Below is a small trained network, with its code and all its weights. Each question gives an input and a class and asks what happens when units are switched off, that is, made to give their printed mean instead of their output.

import numpy as np


def w(rows, s, z=0):
    codes = np.array(rows[::2]) - 128.0
    scale = np.full(codes.shape[1], s)
    scale[-1] = z or s
    return codes * scale


def norm(h):
    return h / np.sqrt((h * h).mean(-1, keepdims=True) + 1e-5)


def f(y):
    return np.maximum(y, 0)


def log_softmax(a):
    a = a - a.max(-1, keepdims=True)
    return a - np.log(np.exp(a).sum(-1, keepdims=True))


def net(x, mask):
    res = np.array(x, float).reshape(1, 2) / 4 @ E
    u = 0
    for l in range(3):
        y = f(norm(res) @ A[l][:, :-1].T + A[l][:, -1])
        res = res + np.where(mask[u : u + 6], y, B[l][:, -1]) @ B[l][:, :-1]
        u += 6
    return log_softmax(norm(res)[-1] @ U[:, :-1].T + U[:, -1])


A, B = {}, {}
E = w([
[1,51,55,96,158,96,138],'x0',
[208,197,195,192,38,149,200],'x1',
],0.0024)
A[0] = w([
[60,55,63,107,71,178,146,104],'L0N1',
[96,67,97,15,225,116,44,177],'L0N2',
[231,172,224,203,109,162,87,89],'L0N3',
[204,147,193,152,135,133,136,99],'L0N4',
[181,187,169,112,114,91,67,126],'L0N5',
[41,74,14,4,176,152,73,5],'L0N6',
],0.0026)
B[0] = w([
[107,167,167,178,121,126,126,177],'L0N1',
[76,134,89,129,237,178,64,253],'L0N2',
[152,100,164,62,96,134,195,209],'L0N3',
[108,104,139,66,98,128,140,175],'L0N4',
[85,107,139,232,120,152,166,172],'L0N5',
[151,163,177,89,255,15,85,215],'L0N6',
],0.0036,0.0042)
A[1] = w([
[74,96,2,106,120,171,102,67],'L1N1',
[154,182,39,92,149,121,83,120],'L1N2',
[158,105,42,65,157,57,97,62],'L1N3',
[192,94,128,109,54,88,119,5],'L1N4',
[180,114,158,75,175,168,91,104],'L1N5',
[161,125,169,90,179,200,113,133],'L1N6',
],0.0039,0.0013)
B[1] = w([
[138,116,103,75,139,197,133,225],'L1N1',
[122,153,139,152,118,165,254,234],'L1N2',
[86,177,141,185,165,132,227,254],'L1N3',
[103,120,137,51,194,210,200,193],'L1N4',
[133,109,93,196,63,54,141,232],'L1N5',
[121,64,107,123,31,56,107,249],'L1N6',
],0.0037,0.0018)
A[2] = w([
[213,112,96,156,57,97,136,199],'L2N1',
[255,206,200,72,126,198,159,90],'L2N2',
[91,76,47,74,90,127,160,254],'L2N3',
[131,80,77,174,162,152,62,39],'L2N4',
[137,58,96,173,155,179,102,116],'L2N5',
[76,56,112,104,205,164,110,65],'L2N6',
],0.0035,0.0011)
B[2] = w([
[80,101,140,134,209,130,76,201],'L2N1',
[100,11,172,4,223,224,140,251],'L2N2',
[204,183,132,154,151,156,79,190],'L2N3',
[114,169,187,84,76,141,207,175],'L2N4',
[151,116,119,140,62,111,150,159],'L2N5',
[164,167,86,50,120,88,100,242],'L2N6',
],0.004,0.0032)
U = w([
[193,163,74,193,168,205,84,76],'0',
[92,168,80,99,250,82,93,145],'1',
[158,79,194,64,142,201,173,147],'2',
[189,184,75,82,59,111,124,121],'3',
[167,79,132,175,97,73,56,126],'4',
[91,175,139,210,76,121,171,131],'5',
[153,140,99,143,129,146,112,3],'6',
],0.018,0.019)

Each question gives the input, the list of numbers given to net, and the class t.
The units are the neurons (one row each of A and B). Each row of codes is followed by its name. A weight is (code - 128) times the scale printed after its matrix; where a second scale follows, it is the last column's (A, B and U).
mask holds one flag per neuron, layer by layer. A switched-off neuron (its flag False) gives its mean, the last column of its row in B, instead of its output. The means were averaged over made-up inputs and are rounded, as every weight is.
A unit's drop is (log p(t) with every unit on - log p(t) with that unit switched off) / (log p(t) with every unit on - log p(t) with every unit switched off).
The circuit of an input: a set's keep is (log p(t) with only the set's units on - log p(t) with every unit switched off) / (log p(t) with every unit on - log p(t) with every unit switched off). Starting from the 12 units with the biggest drops (on a tie, the unit counted first), units are removed one at a time, each time the one whose removal leaves the highest keep (on an exact tie, the one counted first), for as long as the keep stays at least 0.8.
circuit, biggest first: the units of the circuit, biggest drop first
top k neurons: the k neurons with the biggest drops, biggest first
top k neurons in layer l: the k neurons of layer l with the biggest drops, biggest first
drop when u is switched off: that unit's drop, to one decimal
input [6,4], class 5: top 2 neurons => L0N2; L2N2
input [-7,-7], class 3: top 2 neurons => L0N2; L0N6
input [6,7], class 5: circuit, biggest first => L2N2
input [3,2], class 5: top 3 neurons in layer 0 => L0N1; L0N2; L0N6
input [-5,-5], class 3: top 3 neurons => L0N2; L0N6; L2N2
input [1,1], class 5: top 3 neurons => L0N3; L2N2; L0N2
input [6,8], class 5: top 2 neurons => L2N2; L0N3
input [-1,-1], class 3: top 2 neurons => L0N6; L2N2
input [-6,-4], class 4: drop when L1N4 is switched off => 0.0
input [6,5], class 5: drop when L2N2 is switched off => 0.5
input [-2,-2], class 3: drop when L0N6 is switched off => 0.3
